Each row has a name. Each question is about the rows just above it. Places in a row count from 1.

V: [ 13.9  16.7 -27.6  66.0  23.5   2.7  67.7  -5.0  43.9  -8.9   4.2]
X: [-24.4  16.4 -89.5  34.7 -31.7  -3.7 -22.7 -15.6   5.4 -15.6  27.6]
B: [-37.3 -21.5 -45.1   4.1 -18.9   8.9 -47.0  18.9 -37.3 -52.2  44.2]
R: [  7.3 -41.2  23.5 -60.7  -1.0   3.5 -71.8 -20.5 -28.6 -20.7  11.2]
Z: [  0.8  -6.1   9.9 -11.8  21.2 -20.2  85.7  14.8  30.7  15.5 -51.9]
G: [ 15.0  -6.1   9.9 -11.8  21.2 -20.2  85.7  14.8  30.7  15.5 -51.9]
A: [ 25.3 -12.3  30.1 -38.8  -3.4 -29.3 -15.5 -59.9  53.6  43.5  13.3]
Move every entry of [-60.7  -1.0   3.5 -71.8] by +1 step of 0.1. -> [-60.6  -0.9   3.6 -71.7]
Move every entry of [-15.6] by -1 step of 0.1. -> [-15.7]
Shift each entry of [ -3.4 -29.3 -15.5] by -1 times 0.1: -> [ -3.5 -29.4 -15.6]

U: [ 57.7 -69.9 -54.4 -93.9   1.2 -96.1  13.6 -22.3  56.6  28.5  41.2  65.1
  57.8  14.2  13.6  30.3 -46.5 -45.7  13.6 -29.4  57.7 -81.0 -29.8 -16.8
  29.2   4.6  -3.9   6.9  55.8]
K: [-77.2  36.3  20.5  37.0  32.2   9.0   2.8  -9.9 -27.8 -57.2 -29.8  -2.7
  -2.9 -31.8   3.8  62.3  44.1  -3.4 -23.3   3.4  29.2  24.7 -12.2  27.1
  67.3  -9.6  39.8  14.4  -4.1]
L: [-77.2   1.1  20.5  37.0  32.2   9.0 -23.2 -23.3 -27.8 -57.2 -29.8  -2.7
  -2.9 -31.8   3.8   9.0  44.1  -3.4 -23.3   3.4  29.2  24.7 -12.2  27.1
  67.3  -9.6  25.3  22.1  -7.4]
Shift each entry of [-57.2 -29.8  -2.7] by +1 times 0.1: -> [-57.1 -29.7  -2.6]
Places of [-23.3] in row L: -> 8 19
Every place of [1.2] in U: -> 5
Shift each entry of [20.5 37.0] by +1 times 0.1: -> [20.6 37.1]
Move every entry of [-2.7 -2.9] by +1 step of 0.1. -> [-2.6 -2.8]
Every place of [57.7] in U: -> 1 21

